Each row has a name. After each piece below comes the name of the row it's from, unless a question asks for something else. Each question is about the rows just above it. Places in a row count from 0.

M: [155 150 104 129 201 121 142 132 129]
F: [155 129 132 141 133 104 129 121 201]
X: [155 150 142 201 121 132 129 105 129]
G: [155 124 104 129  45 119 133 100 151]
Where do [155 150 104 129 201 121 142 132 129] appear?
M
Put [129 155 132 129 121 141 201 133 104] back in order: which row is it?
F
Which row holds these entries in another order? [129 132 142 121 201 129 104 150 155]
M
Which row holds these entries in another order? [129 142 150 132 121 201 129 104 155]
M
Where do [129 132 141 133] appear?
F
Which row holds [155 124 104 129  45 119 133 100 151]?
G

futos: [172 137  43 117]
sene: [157 125  81 137]
zevom: [120 155 118 156]
niv: [157 125  81 136]
gobed: [172  43 117 138]
sumul: [168 139  46 115]
Fodu: [155 117 119 157]
mivor: [155 118 120 157]
Bora: [156 119 100 147]
[118 120 157 155] is which row reordered?
mivor
Which row holds these entries in another order? [117  43 137 172]
futos
One entry of gobed was changed: [171  43 117 138]. Where, and from what?
0, [172]

simi: [142  89 112 127 140 128 117 123 195 164 195 209 210 114 118 180 181]
pum: [ 96 138 110 138  89 101 140  83  96  94 141 127  89  86 133  89 134]
Buko: [ 94 138 142  89 110 127 140 133  89 101  89  83  86 134 138  96  96]
zazo: [154 137 132 160 137 127 134 131 159 147 159 165 163 127 135 152 151]
lidoz: [200  76  57 198 165 129  58 103 208 189 209 213 208 117  79 198 198]
sif: [136 130 122 133 123 127 123 129 138 133 136 140 135 125 129 134 132]
gifon: [123 108 105 116 127 129 105 119 121 111 119 118 115 122 109 123 121]
pasid: [162 134 131 177 137 127 133 129 172 152 171 182 180 121 132 162 162]
garip: [ 94 110 109  76 117 129 108 120  84 105  84  73  73 132 113  95  95]
Where do [162 134 131 177 137 127 133 129 172 152 171 182 180 121 132 162 162] appear?
pasid
[ 96  96 138 134  86  83  89 101  89 133 140 127 110  89 142 138  94] is which row reordered?
Buko
q: [142  89 110 127 140]
Buko

Muv: [197 155  34 153 184 153  78  38  24]
Doket: [ 93 143 109 144 105 137 116 162 148]
maki: [123 137  75 121 115 113  97  72  79]
Vis: [197 155  34 152 182 153  77  39  25]
zis: [121 138  76 123 115 115  98 139 129]
vivik: [151  52  37 170 122 150 110 135  90]
Zonu: [ 72 122 121  97  75 115  79 113 137]
lepev: [225 116 121 171 180 109 137  72 119]
lag: [182 153 198  25 155 152  39  77  34]
tano: [140 128 109  90 176  80 146  84 100]
The row with [113 137] is
Zonu
q: [123 115 115]
zis
Changed lag: [182 153 198  25 155 152  39  77  35]. Place and old value:
8, [34]
Which row holds these entries in another order? [ 25  34  39  77 152 153 155 182 197]
Vis
[ 72  75  79  97 113 115 121 123 137] is which row reordered?
maki

Z: [183  80  69 148 220 138 120 159]
W: [169  90  82 143 196 134 122 151]
U: [131 132 137 150 121 101 154 112]
C: [124 129 130 130 126 126 127 127]
L: [125 128 127 130 125 126 128 125]
P: [123 127 129 130 127 124 128 127]
D: [123 127 131 129 125 124 130 127]
J: [123 128 131 129 124 126 127 128]
Which row holds these entries in another order? [127 123 127 131 129 125 124 130]
D
[125 128] is in which row?
L
Right after [220] comes
[138]
Where do [124 128 127] appear?
P

Zef: [153 112 145 148 228 114]
Bami: [148 153 114 112 144 228]
gipo: [132 128 148 123 115  95]
rem: [206 128 128 143 124  46]
Vut: [132 128 148 139 115  95]
Panib: [141 157 146 124 145  82]
Put [112 114 144 148 153 228] back in order: which row is it?
Bami
[ 82 145 124 146 157 141] is which row reordered?
Panib

Pur: [135 202  96 117 152]
vofu: [142 179  78 109 181]
digu: [143 180  77 108 186]
leg: [101  72 175 124  40]
Rugiz: [140 204  91 111 154]
Changed Pur: [136 202  96 117 152]. Place and old value:
0, [135]
Where does [143 180  77 107 186] differ from digu, and what was there?
3, [108]
Where does [134 202  96 117 152] differ from Pur, and what was there?
0, [135]

Vul: [175 110 120 122 117 115 103 148 117 119 154 135 142 104 101 188 144 116
 146 121 173 101 189 147 125 112 126 141 163 128 127 125 130 135 102 120
 166 107]
pem: [131 132 165  94 159  96 146  65 121 138 105 137  61 141 133 153 151  83
 117 190 153 127 126 147 191 151 187 111 156 131 144 146 130 123 173 122
 157  85]
kas: [188 120 175 112 125 146 147 189 115 117 142 125 135 101 127 135 103 154
 141 119 110 148 121 102 166 163 144 130 125 173 122 101 128 120 107 116
 117 104]
Buvo: [144  96 165 122 137 141 151 157 132 128 155 126 105 111 146 117 146  85
  65 131 187 191 133 123  61 173 121  94 153 153 159 130 148 190  83 138
 151 131]
Put [ 85 157 122 173 123 130 146 144 131 156 111 187 151 191 147 126 127 153
 190 117  83 151 153 133 141  61 137 105 138 121  65 146  96 159  94 165
 132 131] back in order: which row is it?
pem
[ 61 130 159 126 151 111 131 127 137  65 146 122 131  85 190 191 117  96
 132 133 121 141 157 153 146 151  83 144 123 173 165 105 147 138 153  94
 187 156] is which row reordered?
pem
One entry of kas was changed: [188 120 175 112 125 146 147 189 115 118 142 125 135 101 127 135 103 154
 141 119 110 148 121 102 166 163 144 130 125 173 122 101 128 120 107 116
 117 104]. Where, and from what?
9, [117]
Put [175 112 125 146 147 189 115 117 142 125 135 101 127 135 103 154 141 119
 110 148 121 102 166 163 144 130 125 173 122 101 128 120 107 116 117 104
 188 120] back in order: which row is it?
kas
q: [191 151 187]
pem
Which row holds these entries in another order? [175 144 115 147 116 125 125 130 122 101 135 103 154 104 110 188 148 112
 128 127 173 121 101 119 166 135 142 189 146 117 120 126 163 120 117 107
 102 141]
Vul
One entry of pem was changed: [130 132 165  94 159  96 146  65 121 138 105 137  61 141 133 153 151  83
 117 190 153 127 126 147 191 151 187 111 156 131 144 146 130 123 173 122
 157  85]. Where, and from what?
0, [131]

Retak: [ 95  24 157 136 120  93 192 157 173]
fafes: [173  24 157 136 120 158  93 192 131]
Niz: [ 93 157 119  24 157  95 173 192 136]
The row with [157 119  24 157  95 173 192 136] is
Niz
Put [136 192 173  95 157  24 119 157  93] back in order: which row is it?
Niz
Put [173  95  24 157 136 120  93 192 157] back in order: which row is it?
Retak

gomes: [169 169  98  98 201  64 118 144  62  88 135  72  59 194 148 128 183  62
 182 167  56 102 190  69 124 106  78 119 176 119 170 167 160 156 116 183
  93 158 151  85 129]
Pevif: [ 98  62 148 183 160  59 118 151  98 124 169 144 135 119 156  64 183  56
 158  78 170 194 116 119 106  69 201 176 167  85 129 102  72 167  62  88
  93 148  57 118 137]
mizap: [145 168  93 134  96 113  59 107 196 205  92 120 103 117 103 114 116 140
 111 151 120 133  41 188 207 130 167  68 119 185 146 180 141 120 123 177
 153  73 121  84 101]
Midul: [145 168  93 134  96 113  59 107 196 205  92 120 103 117 103 114 116 140
 111 151 120 133  41 188 207 130 167 123 119 185 172 180 141 120 123 177
 153  73 121  84 101]
fola: [170 119  72 129 183 167  69 158  62 166  88  98 201  85 118 169 151 148
 169 119 176 194 106 182 116  78  93 156 135 128  59 160  56 102  64 144
 183  98 124  62 190]
madi: [122 145  96  95 107 121  46  84 126 184 154  91  87  84  91 141 182 124
 144 141 131 168  69 139 188 163 135 131 142 150 103 139 148 102 130 202
 140  77 166 162 147]
q: [ 87  84  91 141 182]
madi
Put [ 56  59  62  62  64  69  72  78  85  88  93  98  98 102 106 116 118 119
 119 124 128 129 135 144 148 151 156 158 160 166 167 169 169 170 176 182
 183 183 190 194 201] back in order: which row is it?
fola
[129  85 151 158  93 183 116 156 160 167 170 119 176 119  78 106 124  69
 190 102  56 167 182  62 183 128 148 194  59  72 135  88  62 144 118  64
 201  98  98 169 169] is which row reordered?
gomes

